Here is a tiny trained network, its code and every weight. The questions are about switching its units off for an input and a class, where a switched-off unit gives its printed mean instead of its output.

import numpy as np


def w(rows, s, z=0):
    codes = np.array(rows[::2]) - 128.0
    scale = np.full(codes.shape[1], s)
    scale[-1] = z or s
    return codes * scale


def norm(h):
    return h / np.sqrt((h * h).mean(-1, keepdims=True) + 1e-5)


def f(y):
    return y / 2 * (1 + np.tanh(0.7978845608 * (y + 0.044715 * y**3)))


def log_softmax(a):
    a = a - a.max(-1, keepdims=True)
    return a - np.log(np.exp(a).sum(-1, keepdims=True))


def net(x, mask):
    res = np.array(x, float).reshape(1, 4) / 4 @ E
    u = 0
    for l in range(3):
        y = f(norm(res) @ A[l][:, :-1].T + A[l][:, -1])
        res = res + np.where(mask[u : u + 10], y, B[l][:, -1]) @ B[l][:, :-1]
        u += 10
    return log_softmax(norm(res)[-1] @ U[:, :-1].T + U[:, -1])


A, B = {}, {}
E = w([
[206,76,120],'x0',
[130,127,127],'x1',
[107,86,255],'x2',
[151,181,163],'x3',
],0.0047)
A[0] = w([
[202,191,166,160],'L0N1',
[69,116,129,27],'L0N2',
[94,101,122,128],'L0N3',
[191,149,161,94],'L0N4',
[210,155,67,154],'L0N5',
[54,158,152,129],'L0N6',
[128,123,2,107],'L0N7',
[159,144,123,2],'L0N8',
[51,60,71,127],'L0N9',
[172,44,128,67],'L0N10',
],0.007,0.003)
B[0] = w([
[184,221,245,192],'L0N1',
[154,17,17,99],'L0N2',
[117,127,129,134],'L0N3',
[212,102,251,141],'L0N4',
[103,247,152,241],'L0N5',
[37,132,136,169],'L0N6',
[92,70,186,254],'L0N7',
[178,42,88,84],'L0N8',
[167,177,230,176],'L0N9',
[56,120,79,159],'L0N10',
],0.003,0.0026)
A[1] = w([
[50,22,79,65],'L1N1',
[109,177,131,189],'L1N2',
[207,40,88,148],'L1N3',
[66,42,74,101],'L1N4',
[99,73,204,113],'L1N5',
[215,96,148,165],'L1N6',
[254,92,128,148],'L1N7',
[236,101,166,187],'L1N8',
[101,103,69,3],'L1N9',
[9,154,157,53],'L1N10',
],0.0091,0.0013)
B[1] = w([
[153,214,208,204],'L1N1',
[99,88,160,182],'L1N2',
[65,167,150,203],'L1N3',
[167,205,172,186],'L1N4',
[190,97,101,230],'L1N5',
[40,127,146,201],'L1N6',
[2,170,64,237],'L1N7',
[61,114,96,241],'L1N8',
[152,146,100,131],'L1N9',
[53,86,82,255],'L1N10',
],0.0062,0.0032)
A[2] = w([
[22,160,184,178],'L2N1',
[152,122,32,113],'L2N2',
[162,131,62,128],'L2N3',
[165,114,111,4],'L2N4',
[122,73,149,73],'L2N5',
[147,75,123,140],'L2N6',
[254,150,137,105],'L2N7',
[173,118,99,46],'L2N8',
[143,108,109,114],'L2N9',
[139,193,67,156],'L2N10',
],0.0094,0.0034)
B[2] = w([
[176,143,95,254],'L2N1',
[126,98,208,134],'L2N2',
[121,53,175,126],'L2N3',
[71,135,183,111],'L2N4',
[116,123,106,128],'L2N5',
[78,96,74,122],'L2N6',
[52,171,57,127],'L2N7',
[38,101,224,113],'L2N8',
[53,93,105,118],'L2N9',
[134,3,236,161],'L2N10',
],0.0052,0.0093)
U = w([
[38,149,113,114],'0',
[244,172,209,146],'1',
[166,1,206,123],'2',
[154,131,143,192],'3',
[234,104,71,2],'4',
],0.011,0.0074)

Each question gives the input, the list of numbers given to net, and the class t.
The units are the neurons (one row each of A and B). Each row of codes is followed by its name. A weight is (code - 128) times the scale printed after its matrix; where a second scale follows, it is the last column's (A, B and U).
mask holds one flag per neuron, layer by layer. A switched-off neuron (its flag False) gives its mean, the last column of its row in B, instead of its output. The means were averaged over made-up inputs and are rounded, as every weight is.
A unit's drop is (log p(t) with every unit on - log p(t) with that unit switched off) / (log p(t) with every unit on - log p(t) with every unit switched off).
The circuit of an input: a set's keep is (log p(t) with only the set's units on - log p(t) with every unit switched off) / (log p(t) with every unit on - log p(t) with every unit switched off). Starting from the 12 units with the biggest drops (on a tie, the unit counted first), units are removed one at a time, each time the one whose removal leaves the highest keep (on an exact tie, the one counted first), for as long as the keep stays at least 0.8.
circuit, biggest first: the units of the circuit, biggest drop first
most important unit: the unit with the biggest drop
k most important neurons: the k neurons with the biggest drops, biggest first
k most important neurons of layer l: the k neurons of layer l with the biggest drops, biggest first
drop of u: that unit's drop, to one decimal
input [-4,3,8,5], class 2: circuit, biggest first	(L1N1; L1N4; L0N5; L1N5)
input [7,-6,7,-5], class 0: circuit, biggest first	(L1N8; L1N7; L0N7; L2N10)
input [5,3,-3,-4], class 0: circuit, biggest first	(L1N3)
input [-1,1,-5,-6], class 1: 2 most important neurons	(L0N7; L1N1)
input [6,-1,3,5], class 0: circuit, biggest first	(L1N7; L1N8)
input [5,-1,-6,2], class 2: circuit, biggest first	(L2N10; L2N2)
input [0,0,-4,3], class 2: circuit, biggest first	(L2N10; L2N1; L1N6)
input [1,3,-5,5], class 1: 2 most important neurons of layer 0	(L0N5; L0N1)
input [8,6,1,8], class 0: 3 most important neurons of layer 1	(L1N7; L1N8; L1N6)
input [-5,-1,-6,3], class 2: 4 most important neurons	(L2N10; L1N7; L1N6; L1N3)
input [5,8,5,-4], class 3: 2 most important neurons	(L0N7; L2N10)
input [6,4,-2,6], class 0: 3 most important neurons	(L1N7; L1N8; L1N6)
input [-7,-3,-8,-6], class 2: 4 most important neurons	(L2N10; L1N3; L1N7; L1N6)
input [3,2,0,-5], class 1: most important neuron	(L0N10)
input [7,4,6,5], class 0: 4 most important neurons	(L1N8; L1N7; L1N6; L2N10)
input [3,-3,-7,-4], class 2: 2 most important neurons	(L2N10; L0N5)
input [-3,4,6,-8], class 1: 3 most important neurons	(L1N1; L1N4; L0N1)
input [-3,2,-4,-1], class 2: 2 most important neurons	(L1N3; L1N6)
input [-5,-1,-3,-7], class 1: 3 most important neurons of layer 1	(L1N1; L1N4; L1N7)
input [-2,0,3,2], class 4: most important unit	L2N10
input [5,3,-8,3], class 2: 2 most important neurons	(L2N10; L0N5)
input [-2,1,-7,8], class 1: drop of L2N10	0.3
input [-2,-4,-4,-5], class 1: drop of L0N7	0.5
input [-2,1,1,2], class 4: drop of L2N10	0.2
input [1,4,-8,-1], class 2: drop of L2N6	0.0
